Questions about the row below.
1) Read off the fifth-last entry.
2) Read off the smallest entry.
3) Read off the entry just left of 142.
4) Read off the 4th entry from the end.
119  117  142  130  137  126  128  113  120  136  134  149  128  152
1) 136
2) 113
3) 117
4) 134

[[123 134 141 104 127 129 127 132 128 123 119]
 [120 134 123 152 129 123 126 137 121 128 110]
 [133 121 139 141 130 118 129 151 129 128 130]
 [135 146 136 100 124 126 130 121 126 130 127]
 [118 142 127 142 129 130 125 155 140 129 140]
 [114 121 136 147 131 125 129 132 132 130 140]]
Indices start at 1.
Report the entry in row 1 and column 3.
A: 141
Report the entry at row 2, column 1.
A: 120
Report the top-right entry.
A: 119
Report the entry just right of 152.
A: 129
Report the entry at row 3, column 2.
A: 121
Report the entry just right of the largest entry.
A: 140
Report the entry in row 1 and column 1.
A: 123
Report the entry directly below the smallest entry.
A: 142
The minimum is 100
Report the entry directly below 137.
A: 151
Report the bottom-right entry.
A: 140
The entry in row 1 and column 2: 134
The entry directly above the smallest entry is 141
The entry just left of the smallest entry -> 136
Report the entry directly above 124.
A: 130
The top entry of the column that holds the largest entry -> 132

[[110 124 110 114 124 108 114]
 [122 122 119 125 129 122 124]
 [128 126 121 135 118 121 139]
 [122 129 120 124 128 118 120]
 [123 126 144 113 149 138 116]
 [123 125 142 117 145 139 115]
 [142 132 142 137 133 141 143]
 [127 128 128 128 128 128 128]
 [130 130 131 124 126 131 133]
 [131 131 118 135 106 123 137]
 [128 129 123 133 116 123 137]
 [138 123 139 135 127 144 139]
 [129 127 122 132 119 126 134]]
Counting starts at 1.
Find the entry in row 1 and column 1.
Answer: 110
Find the entry at row 1, column 2.
Answer: 124
Find the entry in row 2 and column 1.
Answer: 122
Find the entry directly above 106.
Answer: 126
The entry in row 3 and column 3 -> 121
The entry in row 1 and column 3 -> 110
The centre entry is 137
The entry in row 3 and column 1: 128
Find the entry directly below 143.
Answer: 128
Find the entry just left of the largest entry.
Answer: 113
Find the entry in row 2 and column 2.
Answer: 122
The entry in the bottom-right corner: 134
Find the bottom entry of the column that holds the smallest entry.
Answer: 119
The entry directly above 145 -> 149
Find the entry in the bottom-left corner.
Answer: 129
Find the entry directly below the centre entry.
Answer: 128
Find the entry directly below the smallest entry.
Answer: 116
Find the entry directly above the centre entry.
Answer: 117
The top-right entry is 114
The entry just right of the smallest entry -> 123
The entry just left of 115 -> 139
The entry at row 2, column 3 -> 119
The entry directly below the largest entry is 145

A = array([146, 140, 100, 139, 127, 145, 132, 138])
The 1st entry is 146
The third-last entry is 145
What is the third entry from the left? 100

[[126 120 122 109 132 127 139 134 142 136 115]
 [142 135 122 135 117 135 123 118 120 107 128]
 [128 128 127 133 144 116 128 135 135 114 131]
 [137 120 120 127 131 126 140 128 129 141 123]
 [121 122 118 124 119 125 130 126 142 129 124]
 [132 136 144 119 119 119 122 138 141 125 122]
 [108 115 124 133 126 130 127 134 129 138 126]
 [121 113 128 127 112 137 130 119 140 127 120]
 [113 111 116 135 120 131 131 127 133 140 122]
 [141 145 137 135 124 131 116 117 124 112 134]
 [133 141 128 130 141 133 123 118 133 118 130]
 [142 142 125 137 126 128 121 121 126 119 142]
 [141 130 119 117 109 142 130 119 124 128 127]]
Rows and columns are numbered from 1.
The entry in row 1 and column 1 is 126
The entry at row 2, column 1?
A: 142
The entry directly below the centre entry -> 137
The entry directly above the centre entry?
A: 119
The entry in row 3 and column 1 -> 128
The entry directly below the largest entry?
A: 141
The entry at row 1, column 2?
A: 120
The top entry of the column that holds the smallest entry?
A: 136
The entry directly above the largest entry?
A: 111
The entry just left of the largest entry is 141
The entry in the bottom-left corner?
A: 141
The entry directly below the smallest entry -> 114
The entry in row 1 and column 3?
A: 122
The entry just left of the centre entry -> 126
The entry just right of the centre entry is 127
The minimum is 107
The entry in the bottom-right corner is 127
The centre entry?
A: 130
The bottom entry of the column that holds the smallest entry is 128
The entry in row 3 and column 3?
A: 127
The entry just right of the smallest entry?
A: 128
The entry at row 2, column 2?
A: 135
The entry in the top-right corner?
A: 115
The bottom entry of the column that holds the largest entry?
A: 130

Questions about the array below.
1) Read off the 3rd entry on the diagonal from the top-right corner.
2) Read off the largest entry in the first column.
3) Read off the entry in the bottom-left corner.
4) Read off the bottom-right entry.
5) Read off the entry in the top-right corner.
6) Read off the entry just right of the smallest entry.
7) Read off the entry just left of 137.
8) Read off the entry directly below 137.
[[146 146 123 125 147 132 100 133 127 122 148 114 134 126]
 [119 130 148 147 108 144 129 126 138 152 123 115 125 105]
 [112 133 112 119 151 130 117 147 121 112 115 104 101 102]
 [136 137 139 134 149 144 131 129 128 138 131 151 135 148]
 [118 124 118 113 147 113 129 129 119 120 130 108 121 125]
 [126 120  99 101 119 118 122 124 120 110 138 125 154 135]
 [124 129 117 113 131 128 121 132 129 112 135 130 117 113]
 [109 105 102 105 129 104 119 111 115 108 136 132 136 145]
 [114 121 149 155 114 146 124 139 136 151 130 125 138 131]]
1) 104
2) 146
3) 114
4) 131
5) 126
6) 101
7) 136
8) 124

m = [122 145 134 113 145 156 120 157 129 125]
Report the entry just left of 156.
Answer: 145
The minimum -> 113

[[136 138 127 138 119 130 152 127 134 127]
 [121 132 126 138 136 120 109 127 117 146]
 [128 117 123 124 125 131 141 132 124 114]]
Counting starts at 1.
The entry in row 1 and column 3? 127
The entry at row 3, column 1 is 128
The entry in row 1 and column 1? 136
The bottom entry of the column that holds the largest entry? 141
The entry in row 2 and column 1 is 121
The entry just left of the largest entry: 130
The entry at row 2, column 3? 126
The entry directly above the smallest entry -> 152
The entry directly below 119 is 136

Read these off the matrix that follows. Counting starts at 1.
1) Report the entry at row 1, column 1.
2) Report the entry at row 1, column 3.
3) Report the entry in row 3 and column 1.
4) Report the entry directly below 134.
5) Report the entry in the bottom-left corner.
6) Report the entry in row 2 and column 1.
7) Report the bottom-right entry.
[[139 130 107 139 146 113 132 119 152 126 123 138]
 [104 120 155 139 123 126 117 146 100 112 144 120]
 [129 134 141 116 139 111 135 144 148 110 129 100]
 [141 145 136 125 130 117 131 127 145 115 125 122]]
1) 139
2) 107
3) 129
4) 145
5) 141
6) 104
7) 122

Questions about the table below. Indices start at 1.
1) What is the top-left entry?
2) What is the entry in row 1 and column 2?
3) What is the entry at row 1, column 3?
4) What is the entry in row 3 and column 3?
5) What is the minimum?
6) What is the entry at row 2, column 1?
7) What is the entry in the top-right corner?
8) What is the entry directly above 116?
[[137 123 132 129 129 133 131 119 132 123 128 126 120 129 133 129]
 [132 124 131 127 128 131 133 124 130 124 127 128 123 131 130 128]
 [126 126 130 126 128 129 132 126 127 124 128 130 124 131 128 127]
 [120 123 129 125 124 129 134 124 128 125 129 130 122 135 132 129]
 [128 129 128 128 128 128 128 128 128 128 129 127 130 127 128 128]
 [122 143 120 134 131 119 114 147 124 142 127 127 149 117 119 126]
 [142 137 134 126 135 131 121 134 122 123 127 134 134 120 119 118]
 [149 135 135 125 135 136 109 112 129 120 135 127 132 117 130 121]
 [112 124 123 130 123 121 143 142 127 134 122 130 127 136 125 132]
 [120 134 123 129 129 120 124 141 124 135 127 130 138 124 121 126]
 [135 124 131 128 128 131 131 123 131 124 126 127 122 129 131 129]
 [116 119 127 124 121 129 137 120 129 125 130 128 118 139 134 132]
 [129 129 128 128 128 128 127 128 129 128 128 127 129 127 128 129]]
1) 137
2) 123
3) 132
4) 130
5) 109
6) 132
7) 129
8) 135
